Below is a small trained network, with its code and all its weights. Each question gives an input and a class and asks what happens when units are switched off, that is, made to give their printed mean instead of their output.

import numpy as np


def w(rows, s, z=0):
    codes = np.array(rows[::2]) - 128.0
    scale = np.full(codes.shape[1], s)
    scale[-1] = z or s
    return codes * scale


def norm(h):
    return h / np.sqrt((h * h).mean(-1, keepdims=True) + 1e-5)


def f(y):
    return np.maximum(y, 0)


def log_softmax(a):
    a = a - a.max(-1, keepdims=True)
    return a - np.log(np.exp(a).sum(-1, keepdims=True))


def net(x, mask):
    res = np.array(x, float).reshape(1, 5) / 4 @ E
    u = 0
    for l in range(2):
        y = f(norm(res) @ A[l][:, :-1].T + A[l][:, -1])
        res = res + np.where(mask[u : u + 16], y, B[l][:, -1]) @ B[l][:, :-1]
        u += 16
    return log_softmax(norm(res)[-1] @ U[:, :-1].T + U[:, -1])


A, B = {}, {}
E = w([
[112,52,93,156,157],'x0',
[104,111,132,113,254],'x1',
[95,78,107,176,154],'x2',
[179,77,105,37,134],'x3',
[92,125,198,65,87],'x4',
],0.0062)
A[0] = w([
[207,76,80,157,43,114],'0.n1',
[127,157,2,117,94,101],'0.n2',
[152,99,186,147,204,76],'0.n3',
[252,210,92,152,119,135],'0.n4',
[64,56,123,108,103,24],'0.n5',
[99,120,196,145,162,70],'0.n6',
[126,49,83,33,141,58],'0.n7',
[186,93,148,133,171,96],'0.n8',
[167,155,70,80,129,154],'0.n9',
[124,122,135,165,153,62],'0.n10',
[221,159,37,124,112,12],'0.n11',
[112,153,137,136,170,130],'0.n12',
[110,171,147,202,106,165],'0.n13',
[202,144,98,139,117,4],'0.n14',
[129,122,104,196,99,74],'0.n15',
[92,104,34,153,191,132],'0.n16',
],0.0098,0.0029)
B[0] = w([
[132,166,163,162,185,234],'0.n1',
[154,144,148,142,91,183],'0.n2',
[90,140,142,211,187,194],'0.n3',
[181,136,180,153,32,234],'0.n4',
[117,94,216,177,100,181],'0.n5',
[154,154,122,121,136,173],'0.n6',
[134,61,66,127,159,254],'0.n7',
[147,113,163,117,168,175],'0.n8',
[138,174,44,159,102,200],'0.n9',
[86,160,151,64,128,152],'0.n10',
[254,154,162,217,130,188],'0.n11',
[136,103,143,152,149,172],'0.n12',
[148,91,50,97,153,227],'0.n13',
[211,169,105,213,53,154],'0.n14',
[98,113,118,169,79,182],'0.n15',
[142,160,161,95,59,237],'0.n16',
],0.0076,0.0049)
A[1] = w([
[144,65,197,160,149,141],'1.n1',
[2,133,77,157,203,113],'1.n2',
[194,104,23,84,142,35],'1.n3',
[125,102,161,33,134,141],'1.n4',
[86,86,204,213,37,15],'1.n5',
[57,121,112,76,211,90],'1.n6',
[83,163,104,6,57,133],'1.n7',
[162,201,61,198,139,253],'1.n8',
[76,135,174,126,226,36],'1.n9',
[181,226,109,136,176,135],'1.n10',
[42,63,112,203,77,112],'1.n11',
[154,87,71,224,160,94],'1.n12',
[196,27,250,151,62,164],'1.n13',
[86,78,103,39,224,149],'1.n14',
[114,150,149,20,83,125],'1.n15',
[79,158,152,75,74,79],'1.n16',
],0.0081,0.0028)
B[1] = w([
[86,204,95,164,171,189],'1.n1',
[223,154,125,190,123,189],'1.n2',
[142,103,126,59,157,162],'1.n3',
[128,168,101,114,47,164],'1.n4',
[136,82,103,109,148,204],'1.n5',
[138,228,166,119,164,175],'1.n6',
[92,177,127,14,102,169],'1.n7',
[139,13,151,85,94,239],'1.n8',
[176,193,220,159,201,177],'1.n9',
[54,63,254,94,143,186],'1.n10',
[96,50,37,171,120,197],'1.n11',
[109,167,118,11,94,205],'1.n12',
[35,216,95,145,207,253],'1.n13',
[111,165,152,190,106,203],'1.n14',
[30,206,101,75,61,165],'1.n15',
[113,174,117,56,153,154],'1.n16',
],0.0071,0.0067)
U = w([
[143,54,237,115,152,2],'0',
[43,113,80,206,177,178],'1',
[73,220,145,84,71,227],'2',
[124,27,53,183,55,108],'3',
[175,227,198,226,252,144],'4',
[193,40,126,50,207,72],'5',
[224,170,181,231,42,229],'6',
],0.013,0.0038)

Each question gives the input, the list of numbers given to net, and the class t.
The units are the neurons (one row each of A and B). Each row of codes is followed by its name. A weight is (code - 128) times the scale printed after its matrix; where a second scale follows, it is the last column's (A, B and U).
mask holds one flag per neuron, layer by layer. A switched-off neuron (its flag False) gives its mean, the last column of its row in B, instead of its output. The means were averaged over made-up inputs and are rounded, as every weight is.
A unit's drop is (log p(t) with every unit on - log p(t) with that unit switched off) / (log p(t) with every unit on - log p(t) with every unit switched off).
The circuit of an input: a set's keep is (log p(t) with only the set's units on - log p(t) with every unit switched off) / (log p(t) with every unit on - log p(t) with every unit switched off). Starting from the 12 units with the biggest drops (on a tie, the unit counted first), units are removed one at a time, each time the one whose removal leaves the highest keep (on an exact tie, the one counted first), for as long as the keep stays at least 0.8.
units of the circuit, in order: the units of the circuit, biggest drop first
top k neurons: the k neurons with the biggest drops, biggest first
top k neurons in layer l: the k neurons of layer l with the biggest drops, biggest first
drop of u: that unit's drop, to one decimal
input [1,2,2,2,6], class 4: units of the circuit, in order	0.n4, 0.n16, 1.n9
input [5,-6,-2,-3,-3], class 3: units of the circuit, in order	1.n8
input [-5,4,-5,-2,-3], class 0: units of the circuit, in order	1.n10, 1.n8
input [8,8,8,-8,1], class 4: top 2 neurons in layer 1	1.n9, 1.n2
input [-6,5,-8,-8,-8], class 0: units of the circuit, in order	1.n10, 1.n8, 0.n13
input [-3,5,-2,0,6], class 4: top 3 neurons	0.n16, 1.n9, 0.n4
input [-2,7,-6,3,4], class 4: top 2 neurons in layer 0	0.n16, 0.n3
input [4,-5,7,7,-2], class 1: top 4 neurons	1.n13, 0.n5, 0.n1, 0.n13
input [1,-5,7,3,-5], class 6: top 2 neurons	0.n11, 0.n1
input [7,5,1,-2,7], class 4: top 2 neurons	1.n9, 0.n4
input [6,-5,0,8,6], class 1: top 4 neurons	0.n5, 1.n13, 0.n7, 0.n1
input [-8,4,-4,6,-3], class 6: top 3 neurons	0.n4, 0.n11, 0.n13
input [-5,5,3,1,-7], class 0: top 2 neurons in layer 1	1.n10, 1.n8
input [-8,2,0,5,-3], class 6: units of the circuit, in order	0.n4
input [-4,1,2,-5,-7], class 3: top 2 neurons in layer 0	0.n15, 0.n13
input [2,-4,7,5,-1], class 1: drop of 1.n13	0.3
input [4,3,-1,-6,8], class 4: drop of 0.n4	0.2
input [-3,-2,4,-2,-6], class 6: drop of 0.n7	0.2
input [6,7,-1,0,5], class 4: drop of 1.n8	0.0
input [0,2,8,8,7], class 1: top neuron	0.n7
